Below are the code and all the weights of a small trained network. Each question names an input and a target symbol and asks about switching units off, where a switched-off unit gives its printed mean instead of its output.

import numpy as np


def w(rows, s, z=0):
    codes = np.array(rows[::2]) - 128.0
    scale = np.full(codes.shape[1], s)
    scale[-1] = z or s
    return codes * scale


def norm(h):
    return h / np.sqrt((h * h).mean(-1, keepdims=True) + 1e-5)


def softmax(a):
    e = np.exp(a - a.max(-1, keepdims=True))
    return e / e.sum(-1, keepdims=True)


def log_softmax(a):
    a = a - a.max(-1, keepdims=True)
    return a - np.log(np.exp(a).sum(-1, keepdims=True))


def net(x, mask):
    ids = ['αγδηθλπστφψω'.index(c) for c in x.split()]
    T = len(ids)
    res = E[ids] + P[:T]
    u = 0
    for l in range(3):
        r = norm(res)
        for j in range(3):
            rows = slice(4 * j, 4 * j + 4)
            q, k, v = (r @ M[l][rows].T for M in (Q, K, V))
            z = softmax(np.where(np.tri(T) > 0, q @ k.T / 4**0.5, -1e9)) @ v
            o = O[l][rows]
            res = res + np.where(mask[u + j], z, o[:, -1]) @ o[:, :-1]
        u += 3
    return log_softmax(norm(res)[-1] @ U[:, :-1].T + U[:, -1])


Q, K, V, O = {}, {}, {}, {}
E = w([
[114,119,73,120,94,145,171],'α',
[87,123,73,114,106,154,165],'γ',
[92,96,77,97,104,154,196],'δ',
[124,108,97,102,119,189,190],'η',
[69,79,83,84,150,199,76],'θ',
[86,95,56,150,117,36,178],'λ',
[167,134,32,136,146,59,68],'π',
[108,142,118,95,151,134,5],'σ',
[130,170,106,223,176,173,126],'τ',
[197,200,102,58,144,118,143],'φ',
[61,189,182,111,90,112,132],'ψ',
[179,186,182,162,74,76,145],'ω',
],0.0022)
P = w([
[155,112,113,130,17,162,96],'0',
[74,183,50,120,71,158,127],'1',
[87,185,64,118,96,145,129],'2',
[88,194,73,103,125,146,140],'3',
[83,189,84,108,149,134,149],'4',
[82,185,101,99,172,119,154],'5',
[85,162,123,94,198,123,150],'6',
[79,180,131,93,223,124,167],'7',
[65,168,141,88,254,109,174],'8',
],0.002)
Q[0] = w([
[181,125,163,139,72,179,125],'L0H0',
[102,141,19,102,198,137,157],'L0H0',
[194,101,117,146,62,148,135],'L0H0',
[118,172,50,66,177,157,217],'L0H0',
[204,56,167,220,58,56,53],'L0H1',
[180,69,212,133,69,220,118],'L0H1',
[28,139,61,153,179,131,234],'L0H1',
[197,32,219,228,57,94,127],'L0H1',
[24,240,90,143,131,93,116],'L0H2',
[196,20,192,219,1,150,96],'L0H2',
[167,72,241,178,63,130,59],'L0H2',
[205,193,120,168,108,162,86],'L0H2',
],0.0082)
K[0] = w([
[91,121,80,154,59,129,79],'L0H0',
[90,196,203,67,181,121,220],'L0H0',
[93,177,84,150,73,168,80],'L0H0',
[67,177,240,135,133,80,208],'L0H0',
[135,126,100,126,36,219,126],'L0H1',
[97,50,20,132,40,105,103],'L0H1',
[166,126,176,101,237,88,80],'L0H1',
[131,56,69,132,50,212,87],'L0H1',
[201,233,226,151,168,81,129],'L0H2',
[157,85,28,108,22,152,101],'L0H2',
[161,76,78,157,45,180,160],'L0H2',
[64,176,200,91,1,127,169],'L0H2',
],0.007)
V[0] = w([
[161,99,62,95,151,147,113],'L0H0',
[40,119,134,156,112,161,173],'L0H0',
[51,157,208,111,78,148,128],'L0H0',
[109,81,172,112,152,187,82],'L0H0',
[110,63,80,91,138,74,161],'L0H1',
[155,175,79,31,149,147,171],'L0H1',
[206,156,145,74,122,192,169],'L0H1',
[101,78,181,115,118,201,214],'L0H1',
[130,152,86,155,121,72,204],'L0H2',
[252,109,116,155,127,57,109],'L0H2',
[129,144,100,109,171,173,60],'L0H2',
[150,140,107,209,187,175,172],'L0H2',
],0.0043)
O[0] = w([
[138,86,119,135,190,112,205,125],'L0H0',
[138,147,108,113,138,45,76,222],'L0H0',
[20,171,127,119,94,73,1,199],'L0H0',
[100,78,49,115,71,130,113,22],'L0H0',
[32,39,73,63,111,147,195,101],'L0H1',
[52,155,41,195,195,172,171,252],'L0H1',
[129,144,101,218,157,228,77,122],'L0H1',
[132,81,176,205,73,206,156,29],'L0H1',
[39,170,68,64,75,158,147,201],'L0H2',
[197,167,130,1,152,215,129,19],'L0H2',
[213,108,100,152,211,60,154,157],'L0H2',
[239,150,31,136,23,107,133,117],'L0H2',
],0.0035,0.003)
Q[1] = w([
[181,54,164,116,91,160,67],'L1H0',
[190,49,148,148,115,150,73],'L1H0',
[45,224,71,163,180,97,151],'L1H0',
[191,102,130,107,126,188,203],'L1H0',
[106,2,191,124,130,201,147],'L1H1',
[177,2,180,168,153,142,204],'L1H1',
[69,98,43,195,236,121,178],'L1H1',
[70,240,65,191,112,121,49],'L1H1',
[16,246,66,192,210,48,169],'L1H2',
[234,17,189,85,66,187,65],'L1H2',
[106,85,91,176,101,54,177],'L1H2',
[65,229,68,85,151,80,113],'L1H2',
],0.0072)
K[1] = w([
[62,150,92,151,128,95,130],'L1H0',
[71,170,85,136,129,93,121],'L1H0',
[192,98,161,95,151,160,126],'L1H0',
[102,168,91,184,113,139,177],'L1H0',
[95,70,112,94,113,148,65],'L1H1',
[126,46,80,122,135,158,70],'L1H1',
[165,87,172,167,77,201,216],'L1H1',
[129,192,185,174,115,131,175],'L1H1',
[166,41,254,96,74,222,144],'L1H2',
[78,219,6,150,167,62,133],'L1H2',
[156,148,225,153,100,200,123],'L1H2',
[185,38,177,163,159,193,139],'L1H2',
],0.0071)
V[1] = w([
[107,19,216,134,52,148,130],'L1H0',
[121,77,158,103,150,168,73],'L1H0',
[125,157,130,135,44,110,197],'L1H0',
[160,154,117,67,120,179,184],'L1H0',
[143,112,123,207,162,75,133],'L1H1',
[180,133,82,84,158,108,150],'L1H1',
[188,3,128,113,154,109,90],'L1H1',
[145,107,70,201,156,97,144],'L1H1',
[153,201,64,187,143,157,145],'L1H2',
[130,61,70,177,150,131,141],'L1H2',
[103,147,146,102,38,135,155],'L1H2',
[90,81,76,190,82,124,164],'L1H2',
],0.0037)
O[1] = w([
[221,21,142,74,148,159,61,72],'L1H0',
[165,94,173,160,186,199,118,128],'L1H0',
[120,97,54,68,70,84,98,99],'L1H0',
[99,94,4,167,113,161,138,99],'L1H0',
[123,149,17,135,79,124,75,138],'L1H1',
[110,106,153,111,59,55,102,102],'L1H1',
[29,30,21,158,117,89,158,3],'L1H1',
[117,137,26,95,87,127,40,146],'L1H1',
[112,227,129,189,43,128,189,144],'L1H2',
[137,159,180,175,160,65,195,145],'L1H2',
[125,157,92,22,98,86,97,131],'L1H2',
[123,189,194,93,148,29,155,162],'L1H2',
],0.0029,0.0039)
Q[2] = w([
[163,33,80,146,70,66,87],'L2H0',
[215,21,176,130,46,143,141],'L2H0',
[200,1,135,129,54,101,119],'L2H0',
[218,29,213,130,49,146,150],'L2H0',
[154,20,152,100,104,135,173],'L2H1',
[200,24,157,113,137,136,94],'L2H1',
[92,221,91,186,231,130,92],'L2H1',
[216,60,140,115,223,130,76],'L2H1',
[79,187,169,182,69,149,44],'L2H2',
[167,59,135,133,112,178,122],'L2H2',
[198,117,121,178,152,145,75],'L2H2',
[118,106,110,104,177,93,198],'L2H2',
],0.0066)
K[2] = w([
[76,247,159,100,146,138,121],'L2H0',
[27,232,38,152,127,11,166],'L2H0',
[21,254,83,141,140,66,148],'L2H0',
[43,208,4,161,131,12,159],'L2H0',
[51,222,136,68,164,71,103],'L2H1',
[53,210,164,126,117,107,132],'L2H1',
[231,49,145,158,28,215,117],'L2H1',
[84,210,176,157,35,121,107],'L2H1',
[102,46,129,138,4,146,201],'L2H2',
[153,206,133,141,95,167,88],'L2H2',
[78,143,216,139,101,126,78],'L2H2',
[127,134,89,129,229,103,115],'L2H2',
],0.006)
V[2] = w([
[132,96,3,158,118,79,166],'L2H0',
[3,144,144,169,186,153,72],'L2H0',
[221,113,174,110,102,210,138],'L2H0',
[139,207,105,147,110,24,70],'L2H0',
[153,99,102,212,91,156,28],'L2H1',
[21,66,132,115,87,134,135],'L2H1',
[70,174,138,182,93,244,87],'L2H1',
[46,96,118,168,77,151,105],'L2H1',
[127,124,119,241,64,79,166],'L2H2',
[168,38,89,198,126,102,119],'L2H2',
[196,120,116,104,222,62,123],'L2H2',
[202,83,171,108,37,180,149],'L2H2',
],0.0036)
O[2] = w([
[146,118,29,118,189,70,182,15],'L2H0',
[5,19,138,161,90,160,124,197],'L2H0',
[212,161,189,121,97,185,155,186],'L2H0',
[106,152,83,169,108,35,34,90],'L2H0',
[224,78,143,120,111,61,152,159],'L2H1',
[70,127,129,80,134,93,244,100],'L2H1',
[153,14,100,105,45,133,157,223],'L2H1',
[145,105,126,97,90,89,213,137],'L2H1',
[115,167,225,223,75,158,188,124],'L2H2',
[123,172,222,144,193,115,148,55],'L2H2',
[224,99,161,124,199,152,19,138],'L2H2',
[79,233,96,125,129,86,128,1],'L2H2',
],0.0035)
U = w([
[138,137,40,3,184,94,116,149],'α',
[150,172,38,186,208,207,171,113],'γ',
[27,166,168,180,86,69,58,114],'δ',
[103,107,104,222,56,187,191,94],'η',
[153,36,173,212,179,157,109,145],'θ',
[179,96,201,153,242,38,126,126],'λ',
[196,86,101,76,54,217,74,74],'π',
[198,73,176,105,59,86,228,229],'σ',
[174,244,224,76,110,191,111,129],'τ',
[31,119,141,43,123,107,216,5],'φ',
[236,173,46,176,62,53,81,179],'ψ',
[95,49,118,116,65,117,38,87],'ω',
],0.0066,0.0027)

Each question gives the input, a string of symbols that net reads in full, and the target symbol t.
The units are the heads (4 rows each of Q, K, V and O). Each row of codes is followed by its name. A weight is (code - 128) times the scale printed after its matrix; where a second scale follows, it is the last column's (O and U).
mask holds one flag per head, layer by layer. A switched-off head (its flag False) gives its mean, the last column of its rows in O, instead of its output. The means were averaged over made-up inputs and are rounded, as every weight is.
A unit's drop is (log p(t) with every unit on - log p(t) with that unit switched off) / (log p(t) with every unit on - log p(t) with every unit switched off).
The circuit of an input: a set's keep is (log p(t) with only the set's units on - log p(t) with every unit switched off) / (log p(t) with every unit on - log p(t) with every unit switched off). Starting from all 9 units, units are removed one at a time, each time the one whose removal leaves the highest keep (on an exact tie, the one counted first), for as long as the keep stays at least 0.8.
circuit, biggest first: the units of the circuit, biggest drop first
most important unit: the unit with the biggest drop
which heads matter: for each layer, one digit per head in row order, 1 if its drop is at least 0.15 and else 0, layers parted by /
drop when u is switched off: that unit's drop, to one decimal
input τ γ θ η ω, target ψ: which heads matter	010 / 100 / 110
input τ λ δ, target ψ: circuit, biggest first	(L2H0; L0H2)
input ψ ψ π, target ω: most important unit	L1H2
input σ σ ω σ π σ, target θ: circuit, biggest first	(L0H2; L1H2)
input σ λ η η δ σ α λ α, target θ: which heads matter	001 / 101 / 001
input η θ θ η π π τ, target σ: which heads matter	010 / 100 / 010
input δ η φ π η α σ γ γ, target λ: which heads matter	011 / 001 / 001
input ω π γ, target π: circuit, biggest first	(L0H2; L1H2)
input α φ δ λ, target τ: which heads matter	111 / 101 / 100
input α π λ π γ, target α: which heads matter	010 / 000 / 001
input λ ω π φ, target α: circuit, biggest first	(L2H2; L0H2)
input ω σ π ψ σ λ η π, target π: which heads matter	001 / 001 / 100
input ψ τ α α, target ω: which heads matter	101 / 001 / 100
input α τ γ σ σ π ω α, target τ: circuit, biggest first	(L0H2; L0H1; L1H0; L2H0)
input δ ω α α σ α, target λ: circuit, biggest first	(L0H2)
input π η φ ω π σ, target γ: circuit, biggest first	(L0H0; L0H2; L1H0)
input γ ω ω δ φ α η σ δ, target λ: which heads matter	011 / 001 / 001
input ω γ γ, target τ: which heads matter	011 / 010 / 100
input σ σ φ λ δ δ φ, target γ: which heads matter	010 / 000 / 000
input π θ π α π δ ω, target γ: which heads matter	101 / 100 / 100
input ω α λ, target π: which heads matter	001 / 001 / 000
input θ σ η α π α η, target λ: most important unit	L0H2
input η α η γ γ γ δ, target σ: circuit, biggest first	(L0H1; L1H0; L2H1)
input η α α ψ ω η θ, target σ: circuit, biggest first	(L0H1; L2H1)
input θ π γ γ θ, target λ: circuit, biggest first	(L0H2; L0H0)
input η η ω, target σ: which heads matter	110 / 110 / 010
input δ π γ θ, target φ: most important unit	L0H1
input α δ θ α π, target τ: which heads matter	111 / 111 / 110
input λ γ ψ φ η λ α θ, target α: drop when L0H2 is switched off	-0.1
input α η λ ω γ δ α γ π, target τ: drop when L1H1 is switched off	0.6
